Below is a small trained network, with its code and all its weights. Each question gives an input and a target symbol and asks what happens when units are switched off, that is, made to give their printed mean instead of their output.

import numpy as np


def w(rows, s, z=0):
    codes = np.array(rows[::2]) - 128.0
    scale = np.full(codes.shape[1], s)
    scale[-1] = z or s
    return codes * scale


def f(y):
    return y / 2 * (1 + np.tanh(0.7978845608 * (y + 0.044715 * y**3)))


def softmax(a):
    e = np.exp(a - a.max(-1, keepdims=True))
    return e / e.sum(-1, keepdims=True)


def log_softmax(a):
    a = a - a.max(-1, keepdims=True)
    return a - np.log(np.exp(a).sum(-1, keepdims=True))


def net(x, mask):
    ids = ['ΘΦΨδεπ'.index(c) for c in x.split()]
    T = len(ids)
    res = E[ids] + P[:T]
    q, k, v = (res @ M[0].T for M in (Q, K, V))
    z = softmax(np.where(np.tri(T) > 0, q @ k.T / 4**0.5, -1e9)) @ v
    res = res + np.where(mask[0], z, O[0][:, -1]) @ O[0][:, :-1]
    y = f(res @ A[0][:, :-1].T + A[0][:, -1])
    res = res + np.where(mask[1:9], y, B[0][:, -1]) @ B[0][:, :-1]
    return log_softmax(res[-1] @ U[:, :-1].T + U[:, -1])


Q, K, V, O, A, B = {}, {}, {}, {}, {}, {}
E = w([
[252,75,207,148,104,99],'Θ',
[108,225,121,222,49,119],'Φ',
[151,167,145,176,233,79],'Ψ',
[81,105,34,246,199,51],'δ',
[41,78,223,113,175,124],'ε',
[61,72,232,126,24,157],'π',
],0.014)
P = w([
[50,149,141,189,71,123],'0',
[96,107,161,156,144,119],'1',
[144,103,150,142,150,143],'2',
[187,104,140,129,155,164],'3',
[220,107,127,119,163,181],'4',
[248,111,121,108,161,195],'5',
],0.012)
Q[0] = w([
[150,184,156,236,201,108],'head 1',
[168,106,105,250,36,111],'head 1',
[191,203,22,30,105,68],'head 1',
[249,44,198,179,145,114],'head 1',
],0.019)
K[0] = w([
[108,162,88,244,178,42],'head 1',
[145,115,91,225,13,78],'head 1',
[244,216,225,87,126,106],'head 1',
[165,7,101,171,142,52],'head 1',
],0.019)
V[0] = w([
[90,94,63,183,36,170],'head 1',
[162,145,83,169,151,249],'head 1',
[83,87,39,87,169,103],'head 1',
[182,75,114,94,137,126],'head 1',
],0.012)
O[0] = w([
[186,142,129,113,189,2,196],'head 1',
[71,41,196,85,118,78,88],'head 1',
[199,39,100,203,59,113,135],'head 1',
[78,126,76,221,139,123,2],'head 1',
],0.0099,0.0069)
A[0] = w([
[109,102,172,177,140,125,117],'neuron 1',
[120,171,96,109,47,150,158],'neuron 2',
[220,111,111,75,131,179,5],'neuron 3',
[4,169,147,157,71,100,84],'neuron 4',
[141,147,87,86,178,182,142],'neuron 5',
[180,95,107,169,131,164,77],'neuron 6',
[182,103,45,89,99,129,106],'neuron 7',
[127,185,137,84,138,134,119],'neuron 8',
],0.015,0.003)
B[0] = w([
[65,173,107,125,108,148,180],'neuron 1',
[56,81,178,186,70,151,130],'neuron 2',
[26,145,89,153,118,84,233],'neuron 3',
[11,227,81,192,133,82,169],'neuron 4',
[169,110,149,45,173,54,194],'neuron 5',
[136,142,82,102,95,199,254],'neuron 6',
[158,104,231,107,183,140,207],'neuron 7',
[85,66,101,152,114,213,247],'neuron 8',
],0.012,0.009)
U = w([
[15,138,166,253,156,146,230],'Θ',
[99,111,172,173,148,29,102],'Φ',
[159,37,165,91,222,218,211],'Ψ',
[109,85,77,186,111,152,31],'δ',
[131,93,24,59,133,146,155],'ε',
[110,100,82,162,120,135,7],'π',
],0.0052,0.002)

Each question gives the input, a string of symbols that net reads in full, and the target symbol t.
The units are the heads (4 rows each of Q, K, V and O) and the neurons (one row each of A and B). Each row of codes is followed by its name. A weight is (code - 128) times the scale printed after its matrix; where a second scale follows, it is the last column's (O, A, B and U).
mask holds one flag per unit, heads first, then neurons. A switched-off unit (its flag False) gives its mean, the last column of its rows in O or B, instead of its output. The means were averaged over made-up inputs and are rounded, as every weight is.
A unit's drop is (log p(t) with every unit on - log p(t) with that unit switched off) / (log p(t) with every unit on - log p(t) with every unit switched off).
The circuit of an input: a set's keep is (log p(t) with only the set's units on - log p(t) with every unit switched off) / (log p(t) with every unit on - log p(t) with every unit switched off). Starting from all 9 units, units are removed one at a time, each time the one whose removal leaves the highest keep (on an exact tie, the one counted first), for as long as the keep stays at least 0.8.
units of the circuit, in order: the units of the circuit, biggest drop first
unit that matters most: the unit with the biggest drop
top k neurons: the k neurons with the biggest drops, biggest first
drop when u is switched off: that unit's drop, to one decimal
input Ψ ε ε π ε, target ε: units of the circuit, in order	[head 1; neuron 5; neuron 7]
input Ψ Φ Θ π, target Θ: units of the circuit, in order	[head 1; neuron 4]
input δ Ψ Θ Θ ε, target Φ: units of the circuit, in order	[head 1; neuron 3]
input δ Ψ Φ ε δ, target Ψ: unit that matters most	neuron 7
input δ Ψ π Φ, target Φ: units of the circuit, in order	[head 1; neuron 8]
input Ψ Φ Ψ Φ, target Ψ: units of the circuit, in order	[head 1; neuron 8; neuron 4]
input Ψ Φ Θ Ψ Φ, target Ψ: top 3 neurons	[neuron 8; neuron 4; neuron 5]
input δ Ψ Ψ δ Θ π, target Φ: top 3 neurons	[neuron 3; neuron 8; neuron 7]
input Φ Ψ π Ψ Φ Ψ, target ε: top 4 neurons	[neuron 5; neuron 3; neuron 7; neuron 6]
input δ Ψ ε Φ Θ, target Φ: top 3 neurons	[neuron 3; neuron 7; neuron 8]
input δ ε Φ Θ Φ Φ, target Φ: top 3 neurons	[neuron 3; neuron 7; neuron 8]
input δ Φ δ, target Ψ: units of the circuit, in order	[head 1; neuron 7; neuron 4]
input δ Φ Θ, target Φ: top 3 neurons	[neuron 3; neuron 8; neuron 7]
input Φ ε Φ ε π Ψ, target Θ: top 2 neurons	[neuron 4; neuron 1]
input Φ π Ψ Θ ε, target Θ: drop when head 1 is switched off	0.8
input δ ε π π ε, target Φ: drop when neuron 8 is switched off	0.2
input Θ ε ε Φ Ψ, target Θ: drop when neuron 4 is switched off	0.3
